After every row comes one of two labels: whether the row has a hidden trait. Each part has its own trait and labels.
.00  -.35  .12  -.13  .02  .08  .26  .01  .19  .02  .12  -.01  .07  -.07  .19  .13  .10  .03  .25  .16  .05  -.14  -.02  -.43  -.01  .18  -.02  .04  -.05  .26  -.08  -.14  -.12  .10  .06  -.04  .05  .12  .13  -.09  -.03  .04  .05  -.18  .01  -.23  .10  -.03  -.13
U
.08  -.30  .11  .52  -.04  -.16  -.10  -.03  -.19  -.08  -.07  -.09  -.52  -.01  .37  .03  -.09  .00  .01  -.14  .09  .17  -.09  .41  -.01  -.09  -.04  .07  .07  .00  -.01  .00  .01  -.02  -.04  .00  .00  -.04  -.88  .00  .06  .05  .09  .09  .00  .22  .04  .00  -.18
J
.19  -.34  -.08  -.63  .17  -.14  .10  -.03  .08  -.17  .06  -.11  -.40  .00  .36  .14  -.04  .04  -.03  .28  -.08  .13  -.21  -.06  .04  .12  .02  -.01  -.04  -.18  .04  .13  -.19  -.02  .05  -.04  .03  -.04  -.16  .01  .00  -.03  -.15  .02  .01  .06  -.02  -.07  -.24
U
.15  -.38  .02  .09  .03  -.15  -.04  -.02  -.12  -.24  -.20  -.18  -.61  .06  .19  .01  -.16  -.04  -.02  .14  .05  .21  -.11  .40  .04  -.03  -.13  -.06  .04  -.21  .02  .06  .01  -.02  .00  .02  .01  -.05  -.38  .09  .17  .00  .01  .19  -.02  .33  -.01  .01  -.07
J
-.11  .24  .05  -.12  .00  .14  .10  .01  .10  .31  .06  .17  .48  -.03  -.11  -.05  .16  .04  .00  -.36  -.06  -.11  .02  -.60  -.05  .03  .06  -.06  -.01  .18  -.03  -.10  -.04  .02  .01  .03  .01  .02  .44  -.03  -.22  .01  .02  -.20  .01  -.21  .02  .02  .05
U
-.04  .22  -.06  -.67  .03  .15  .08  .02  .12  .08  -.05  .11  .56  .01  -.36  -.05  .10  .00  .03  .25  -.10  -.10  .15  -.31  .01  .18  .13  .01  -.10  .06  -.01  .04  -.09  .02  .07  .02  .00  .06  .88  .02  -.24  -.04  -.13  -.05  -.01  -.17  -.03  -.01  .14
U
.02  .10  -.15  .25  -.01  -.08  -.22  .02  -.08  -.10  -.11  .03  -.47  .07  -.08  .01  -.16  -.06  -.07  -.46  -.01  .07  -.05  .39  .04  -.13  -.20  .15  .05  -.33  .04  -.01  .15  .01  .01  .01  -.01  -.04  -.08  .01  .17  -.08  .02  .12  -.04  .16  .03  -.05  .05
U
.02  -.49  .22  -.01  -.06  .13  .16  .01  -.01  -.18  -.08  -.15  -.18  .03  -.20  -.01  -.09  -.07  .13  .69  .16  -.03  .25  .41  .01  .08  .18  -.03  .04  .17  -.02  -.04  .04  .05  .01  .00  .01  .06  .40  .10  .14  .01  -.02  .01  -.03  .15  -.03  .03  .14
U
-.08  .20  -.08  -.17  .09  -.10  .01  -.02  -.05  -.06  -.03  .13  -.06  .05  -.02  .07  -.11  -.03  -.14  .34  -.09  .31  -.08  -.05  .05  -.19  -.04  .04  .08  -.41  .03  .11  -.14  -.02  .00  .00  -.05  -.03  .43  -.03  -.07  -.10  .00  .11  -.03  -.04  -.04  -.02  -.02
U
-.14  -.15  .03  -.03  -.02  .18  .15  .02  .18  .24  .12  .22  .28  -.05  -.21  .01  .09  .04  .16  -.35  -.07  -.17  .03  -.56  -.03  .10  .00  .10  -.03  .24  -.08  -.13  -.05  .10  .09  .02  .02  .11  .19  -.16  -.14  -.05  .05  -.18  .01  -.26  .11  -.05  .01
U
-.27  -.24  -.06  -.24  -.02  .16  -.04  .01  .07  .01  -.06  .15  .14  .04  -.45  .02  -.03  -.05  .17  .99  -.02  .02  .14  -.03  .04  -.03  .02  .11  .09  -.04  -.06  -.02  -.06  .10  .06  .02  -.04  .10  .99  -.10  -.09  -.09  .01  -.07  -.04  -.10  .03  -.02  .14
J
-.13  .19  .01  -.10  -.02  .15  .15  .02  .10  .30  .14  .20  .37  -.03  -.19  .00  .17  .04  .06  -.32  -.08  -.19  .03  -.60  -.02  .07  .02  .09  -.01  .25  -.05  -.10  -.08  .04  .04  .01  .01  .05  .40  -.09  -.19  .00  .00  -.15  .02  -.25  .04  .00  .05
U
-.22  .12  .07  .52  -.18  .14  -.21  .03  -.11  .33  .11  .13  .15  .00  -.49  -.06  .04  -.03  .10  .15  .04  -.22  .15  .18  -.03  -.05  .07  .03  .03  .25  -.02  -.02  .20  .02  -.03  .05  -.01  .03  .40  -.05  .07  .01  .13  -.01  -.01  .00  .01  .05  .13
U
.03  .30  -.09  .25  .01  .03  .19  .00  .10  .16  .14  .12  .35  -.03  -.18  -.15  .12  .04  -.11  -.99  -.04  -.20  .27  .03  -.05  -.06  -.12  -.02  -.09  .18  .08  -.21  .28  -.06  -.02  .01  .04  -.04  -.42  .04  .14  .03  .14  .14  .03  .01  -.01  -.01  .08
U
-.08  .15  .06  .17  -.11  .19  -.01  .04  .06  .24  .08  .08  .08  -.03  -.19  -.11  .06  .02  .05  -.89  -.02  -.34  .13  -.14  -.03  .09  .15  .02  -.07  .35  .01  -.07  .22  .04  .04  .03  .03  .07  -.17  -.08  -.02  .01  .03  -.07  .00  -.04  .05  -.03  .12
U
.03  -.67  .23  .01  -.05  .10  .17  .03  .03  -.11  -.13  -.17  -.40  .05  -.22  .03  -.12  -.05  .22  .73  .16  -.07  .23  .39  .02  .10  .21  .00  .04  .17  -.05  -.07  .08  .08  .03  .00  .00  .10  .27  .10  .19  -.02  -.03  .02  -.03  .19  .01  .01  .10
U
.02  -.17  -.01  .22  .00  -.15  .04  -.06  -.14  .02  .11  .00  -.13  -.02  .53  .14  -.05  .01  -.04  .34  .01  .30  -.21  -.02  .00  -.10  -.06  -.11  .10  -.11  -.02  .05  -.18  -.01  -.05  -.01  -.02  -.04  -.45  -.11  -.10  .02  .10  -.05  .03  .01  .04  .03  -.30
J
-.10  .15  -.30  .16  -.12  .06  -.48  .05  -.09  -.04  -.18  .00  -.51  .07  -.30  .04  -.14  -.06  .02  .09  .01  -.06  -.15  .42  .04  -.08  .12  .24  .07  -.14  -.02  .05  .05  .06  .03  .03  -.03  .07  .10  -.08  .15  -.06  -.06  .06  -.05  .12  .05  -.02  .18
J
-.05  .08  -.03  -.55  .04  .14  .14  .01  .16  .09  -.12  .12  .53  .01  -.35  -.08  .12  .01  .08  .22  -.11  -.12  .09  -.34  .03  .07  .02  .03  -.07  .08  -.02  .03  -.10  .05  .10  .02  .00  .06  .85  .00  -.20  -.05  -.12  -.11  -.02  -.21  .00  -.04  .16
U
.13  .47  -.19  -.52  .13  -.14  .09  -.01  -.02  .12  -.12  .11  .25  .02  -.03  -.06  .04  .01  -.28  -.46  -.15  .12  -.17  -.25  .01  -.05  -.08  -.03  -.01  -.32  .10  .12  -.13  -.07  .01  -.03  -.03  -.09  .03  .03  -.14  -.04  -.11  .01  .02  -.05  -.11  -.03  -.03
U
.16  -.12  .17  -.83  .17  -.06  .46  -.04  .17  -.13  .17  -.06  .24  .00  .06  .01  .07  .01  .00  .60  -.03  .04  .15  -.16  .01  .05  -.20  -.05  -.10  -.09  .04  .00  -.11  -.03  -.03  -.05  .05  -.07  .33  .20  -.02  .01  -.06  .09  .03  .00  -.07  -.02  -.04
U
-.06  .02  .10  .55  -.05  .00  .06  .00  -.10  .21  .12  .14  .30  .01  -.35  -.04  .03  .00  -.12  -.38  .02  -.11  .21  .16  -.03  -.17  -.20  -.12  .04  -.02  .04  -.09  .29  -.04  -.06  .05  -.01  -.08  -.20  .11  .16  .00  .19  .16  .01  .17  .01  .04  .06
U
-.07  .47  -.19  .29  -.10  .09  -.30  .05  -.03  .16  .01  .04  -.37  -.03  .02  -.06  .04  .01  .01  -.84  -.05  -.21  -.26  -.08  -.02  .06  .09  .15  -.03  .29  .00  -.02  .13  .00  .04  .01  -.01  .05  -.61  -.20  .06  .01  -.04  -.11  -.01  -.05  .07  -.05  .02
U
.08  -.13  .07  .45  -.03  -.16  -.01  -.02  -.23  -.02  -.05  -.09  -.47  -.01  .36  .06  -.09  -.01  .01  -.21  .05  .13  -.08  .40  -.01  -.02  -.05  -.01  .06  .05  -.01  .01  .02  -.03  -.07  -.01  .00  -.05  -.79  .01  .06  .06  .09  .12  .01  .16  .03  .01  -.22
J
-.10  -.25  .13  .66  -.06  .05  .02  .00  -.05  .20  .15  .20  .17  .01  -.35  .01  -.02  .01  .01  -.31  .03  -.13  .24  .25  -.03  -.09  .10  .01  .05  .02  .02  -.15  .32  .01  -.04  .05  .00  -.03  -.21  .02  .17  -.04  .25  .10  .00  .04  .06  .01  -.01
U
.04  .25  .00  .25  -.06  .03  -.12  .02  -.09  .02  -.07  -.22  -.21  -.04  .36  -.07  .04  .01  .01  -.52  .07  -.18  -.30  -.05  -.01  .10  .31  .05  -.07  .24  -.02  .07  .00  -.05  .01  -.03  .00  .03  -.61  -.06  -.04  .12  -.04  -.04  .00  -.01  .02  .00  -.08
J
-.06  -.12  .22  .45  -.11  .04  -.03  .01  -.14  .23  .03  -.13  .14  -.02  -.05  -.04  .03  -.04  .18  .21  .14  -.12  .18  .22  -.04  .00  .07  -.09  .04  .23  -.06  -.02  .08  -.01  -.07  .01  -.01  -.01  .00  .08  .17  .11  .11  -.09  .01  .10  -.04  .09  .01
J
-.03  -.01  -.05  -.33  -.03  -.06  -.38  -.01  -.10  -.17  -.18  -.16  .13  .04  .33  .05  -.06  -.04  -.02  .96  .01  .34  -.18  -.06  .03  -.08  .12  -.13  .07  -.15  .00  .14  -.27  -.03  .01  .00  -.04  -.02  .84  .03  -.14  .08  -.19  -.02  -.01  .00  -.11  .10  .04
J
.00  -.54  .25  -.36  .09  -.01  .35  -.05  .12  -.21  .12  -.01  .19  .01  .05  .11  -.08  -.03  .11  .99  .07  .19  .19  .13  .03  -.06  .06  -.13  .06  -.15  .00  -.08  -.06  .03  .01  -.02  .02  -.03  .41  .05  .12  -.04  .06  .09  .00  .20  .00  .00  -.03
U
-.14  .15  .19  .14  -.06  -.02  -.10  -.03  -.06  .13  .11  -.05  .51  -.02  .19  .02  .12  -.03  .13  .74  .09  .03  .10  -.25  -.04  -.08  .18  -.19  .09  .13  -.04  -.08  -.22  -.02  -.09  -.01  -.02  -.02  .84  .06  -.04  .09  .04  -.23  .02  -.07  -.06  .12  -.06
J
-.19  .18  .01  .55  -.15  .16  -.19  .03  -.09  .37  .12  .13  .23  .01  -.48  -.04  .05  -.03  .05  .00  .04  -.22  .15  .18  -.03  -.09  -.02  .00  .04  .27  -.01  -.05  .16  .01  -.05  .05  -.02  .03  .40  .00  .05  .02  .08  -.01  -.01  .07  .00  .06  .09
U
.08  .07  .01  .31  -.07  .07  -.16  .03  -.05  -.05  -.08  -.17  -.53  -.02  .39  -.02  -.02  .04  .05  -.48  .08  -.17  -.27  .01  -.01  .18  .15  .07  -.09  .32  -.04  .02  .05  -.01  .03  -.02  .02  .07  -.72  -.14  .05  .08  -.03  -.08  -.01  .00  .05  -.04  -.14
J
-.02  .04  .04  .17  .00  -.14  -.13  -.05  -.15  .01  .11  -.03  -.07  -.02  .49  .10  .00  .01  -.01  .29  .01  .29  -.14  -.07  -.02  -.08  .03  -.15  .08  -.14  .02  .06  -.19  -.03  -.09  -.01  -.03  -.08  -.48  -.03  -.04  .03  .06  -.08  .03  .01  .02  .05  -.25
J
.11  -.56  .08  .19  .05  -.03  .39  -.02  .10  -.02  .22  -.12  -.16  -.05  .15  .00  -.01  .05  .09  -.70  .07  -.19  .19  .12  -.02  .09  -.08  -.05  -.09  .18  -.01  -.21  .20  .01  -.01  -.03  .08  .03  -.99  .03  .17  .03  .17  .12  .02  -.02  .06  -.07  -.07
U
-.13  .37  .03  -.21  -.02  .15  .07  .01  .06  .29  .10  .17  .66  -.02  -.12  -.11  .20  .03  -.08  -.40  -.08  -.12  .02  -.59  -.06  .02  .00  .02  -.01  .20  -.01  -.05  -.08  -.02  .02  .02  .00  .01  .46  .00  -.17  .05  -.02  -.14  .02  -.17  -.01  .04  .07
U
.16  -.56  .11  .08  .02  -.11  -.06  -.01  -.06  -.28  -.19  -.16  -.77  .04  .23  .03  -.20  -.05  .00  .17  .04  .14  .00  .38  .04  -.02  .04  -.02  .03  -.17  .00  -.01  .08  .03  .04  .01  .01  -.02  -.64  .01  .21  -.04  .01  .19  -.01  .27  .03  -.04  -.08
J
-.07  .63  -.38  .20  -.12  .07  -.41  .04  -.17  -.04  -.21  -.04  -.18  .06  -.29  -.06  -.07  -.06  -.04  .07  -.01  .06  -.07  .29  .03  -.09  .11  .08  .03  -.14  .01  .14  .00  -.01  -.01  .04  -.03  .01  .43  .01  .06  -.01  -.10  .04  -.04  .13  -.04  .04  .19
J
.09  .14  .11  -.30  .12  -.03  .37  -.05  .05  .07  .30  -.01  .62  -.07  .27  -.01  .18  .06  -.05  .05  -.01  .08  .08  -.39  -.07  -.03  -.03  -.29  -.05  -.01  .02  -.11  -.10  -.09  -.08  -.04  .05  -.10  -.01  .16  -.05  .10  .05  .02  .06  -.07  -.02  .05  -.13
U
.06  .48  -.19  .41  .00  -.12  -.08  .02  -.07  .10  .06  .09  -.27  -.03  .02  -.10  .04  .05  -.21  -.99  -.06  -.12  -.05  .03  -.02  .03  -.17  .02  .00  .07  .08  -.08  .14  -.07  -.04  -.01  -.01  -.03  -.89  -.08  .03  -.01  .05  .07  .02  .04  .03  -.05  -.04
U
.07  -.40  .02  .41  -.05  .06  -.12  .05  .07  -.05  -.06  -.14  -.77  -.06  .30  .11  -.09  .04  .21  -.20  .08  -.24  -.27  .08  .01  .34  .21  .22  -.06  .38  -.09  -.02  .08  .11  .09  -.02  .03  .15  -.99  -.28  .11  .00  .00  -.07  -.02  -.07  .16  -.13  -.22
J
